Below is a small trained network, with its code and all its weights. Each question gives an input and a class and asks what happens when units are switched off, that is, made to give their printed mean instead of their output.

import numpy as np


def w(rows, s, z=0):
    codes = np.array(rows[::2]) - 128.0
    scale = np.full(codes.shape[1], s)
    scale[-1] = z or s
    return codes * scale


def norm(h):
    return h / np.sqrt((h * h).mean(-1, keepdims=True) + 1e-5)


def f(y):
    return y / 2 * (1 + np.tanh(0.7978845608 * (y + 0.044715 * y**3)))


def log_softmax(a):
    a = a - a.max(-1, keepdims=True)
    return a - np.log(np.exp(a).sum(-1, keepdims=True))


def net(x, mask):
    res = np.array(x, float).reshape(1, 2) / 4 @ E
    u = 0
    for l in range(3):
        y = f(norm(res) @ A[l][:, :-1].T + A[l][:, -1])
        res = res + np.where(mask[u : u + 9], y, B[l][:, -1]) @ B[l][:, :-1]
        u += 9
    return log_softmax(norm(res)[-1] @ U[:, :-1].T + U[:, -1])


A, B = {}, {}
E = w([
[105,117,104,191,138,113,211,254,204,104,157],'x0',
[163,58,125,117,143,99,222,73,71,135,88],'x1',
],0.008)
A[0] = w([
[132,120,112,153,127,132,112,91,145,132,130,6],'L0N1',
[101,146,122,138,111,142,209,120,134,127,139,100],'L0N2',
[136,116,116,142,136,137,180,174,156,127,132,97],'L0N3',
[119,134,110,165,135,113,111,97,120,123,136,84],'L0N4',
[116,139,114,145,123,122,176,176,116,128,127,85],'L0N5',
[106,133,96,158,111,136,240,131,121,131,129,157],'L0N6',
[119,143,124,144,127,124,125,251,169,125,130,238],'L0N7',
[133,140,104,137,145,132,119,109,130,128,124,103],'L0N8',
[125,136,132,139,132,128,125,110,120,111,144,26],'L0N9',
],0.015,0.0016)
B[0] = w([
[111,135,143,106,133,152,129,125,129,135,128,131],'L0N1',
[128,99,117,131,174,87,135,142,158,153,121,179],'L0N2',
[43,165,5,151,74,152,181,94,88,164,90,207],'L0N3',
[124,128,134,104,125,137,120,127,125,125,126,133],'L0N4',
[98,172,92,113,135,138,151,111,66,201,57,188],'L0N5',
[136,108,143,137,152,78,128,145,167,113,122,230],'L0N6',
[136,150,36,204,165,127,102,164,175,130,143,254],'L0N7',
[117,118,134,113,122,127,114,136,121,133,123,132],'L0N8',
[145,129,128,108,141,142,116,140,97,152,125,126],'L0N9',
],0.022,0.014)
A[1] = w([
[119,118,107,144,119,132,185,120,144,112,115,45],'L1N1',
[100,93,132,129,149,71,179,167,164,134,110,81],'L1N2',
[118,77,104,146,146,225,210,183,108,105,172,67],'L1N3',
[31,152,30,155,85,140,247,155,108,160,80,99],'L1N4',
[171,119,125,197,74,149,174,128,133,49,185,207],'L1N5',
[146,146,20,155,170,178,194,187,92,196,104,253],'L1N6',
[190,66,190,118,167,83,186,182,156,108,142,124],'L1N7',
[159,68,180,111,149,130,184,170,143,93,157,6],'L1N8',
[154,87,124,137,167,115,227,158,130,136,111,161],'L1N9',
],0.016,0.0017)
B[1] = w([
[138,141,163,113,123,91,111,129,128,75,152,151],'L1N1',
[132,173,195,106,77,253,62,93,57,128,177,175],'L1N2',
[138,132,123,152,188,198,155,73,89,160,141,133],'L1N3',
[186,183,46,157,57,168,121,188,107,136,129,255],'L1N4',
[155,132,131,150,28,110,69,94,133,43,107,133],'L1N5',
[170,154,57,69,199,150,134,174,82,215,100,254],'L1N6',
[120,58,121,108,191,72,206,101,151,107,61,154],'L1N7',
[121,78,125,146,186,92,169,124,139,137,146,140],'L1N8',
[133,81,68,167,167,45,153,144,195,101,128,170],'L1N9',
],0.013,0.023)
A[2] = w([
[125,151,51,38,105,96,154,249,123,173,73,119],'L2N1',
[90,203,141,96,75,198,160,115,53,177,111,27],'L2N2',
[187,195,50,146,142,114,84,222,128,156,106,252],'L2N3',
[76,98,215,210,152,188,122,107,200,60,228,190],'L2N4',
[45,157,79,124,101,175,167,91,96,109,110,59],'L2N5',
[171,115,95,228,208,180,125,99,111,92,197,97],'L2N6',
[136,205,63,183,139,142,108,179,157,153,148,212],'L2N7',
[111,195,104,126,137,130,183,100,85,165,92,16],'L2N8',
[165,103,68,151,88,159,79,75,116,97,123,149],'L2N9',
],0.014,0.0023)
B[2] = w([
[96,178,127,167,104,175,98,114,135,123,155,220],'L2N1',
[112,117,168,45,159,179,102,115,111,162,108,179],'L2N2',
[105,158,33,176,130,169,161,132,112,161,120,254],'L2N3',
[175,157,27,148,122,122,132,128,98,160,113,131],'L2N4',
[151,147,137,148,92,128,91,63,96,106,143,149],'L2N5',
[106,116,147,19,41,99,214,126,47,194,66,153],'L2N6',
[146,176,7,156,104,64,176,175,98,181,69,227],'L2N7',
[92,154,125,121,140,90,55,215,216,123,153,166],'L2N8',
[89,148,150,135,141,166,146,203,170,123,150,163],'L2N9',
],0.011,0.027)
U = w([
[129,119,188,195,37,95,114,115,172,23,160,20],'0',
[110,199,2,181,111,129,150,169,112,209,124,216],'1',
[128,129,207,196,78,76,146,105,125,135,221,2],'2',
[80,130,219,31,145,187,71,94,110,177,137,232],'3',
[124,9,162,133,192,18,224,71,157,107,112,135],'4',
],0.0098,0.0036)

Each question gives the input, the list of numbers given to net, and the class t.
The units are the neurons (one row each of A and B). Each row of codes is followed by its name. A weight is (code - 128) times the scale printed after its matrix; where a second scale follows, it is the last column's (A, B and U).
mask holds one flag per neuron, layer by layer. A switched-off neuron (its flag False) gives its mean, the last column of its row in B, instead of its output. The means were averaged over made-up inputs and are rounded, as every weight is.
A unit's drop is (log p(t) with every unit on - log p(t) with that unit switched off) / (log p(t) with every unit on - log p(t) with every unit switched off).
k most important neurons: the k neurons with the biggest drops, biggest first
k most important neurons of layer l: the k neurons of layer l with the biggest drops, biggest first
drop when u is switched off: that unit's drop, to one decimal
input [-8,5], class 3: 4 most important neurons : L0N7, L0N3, L0N6, L1N4
input [-5,-7], class 3: 2 most important neurons of layer 0 : L0N7, L0N3
input [-2,4], class 4: 3 most important neurons : L0N3, L0N5, L0N7
input [-2,7], class 4: 2 most important neurons : L0N3, L0N7
input [-5,5], class 3: 3 most important neurons of layer 1 : L1N4, L1N9, L1N6
input [-3,4], class 4: 3 most important neurons of layer 2 : L2N3, L2N1, L2N7
input [-6,-3], class 3: 4 most important neurons : L0N7, L0N3, L1N4, L1N6
input [-3,7], class 4: 2 most important neurons : L0N3, L0N5
input [-8,6], class 3: 3 most important neurons : L0N7, L0N3, L0N6
input [-5,7], class 4: 2 most important neurons of layer 2 : L2N3, L2N7
input [-3,1], class 3: 4 most important neurons of layer 0 : L0N7, L0N3, L0N5, L0N6
input [-1,5], class 4: 2 most important neurons : L0N3, L0N7
input [-4,8], class 4: 2 most important neurons : L0N3, L0N5
input [0,4], class 4: 2 most important neurons of layer 0 : L0N3, L0N7
input [-5,1], class 3: 2 most important neurons : L0N7, L0N3
input [-8,-4], class 3: 3 most important neurons : L0N7, L0N3, L1N4
input [-3,-4], class 3: most important neuron of layer 0 : L0N7
input [-5,8], class 4: drop when L0N5 is switched off : 1.2
input [-7,6], class 3: drop when L1N4 is switched off : 0.5
input [-3,8], class 4: drop when L0N5 is switched off : 0.2
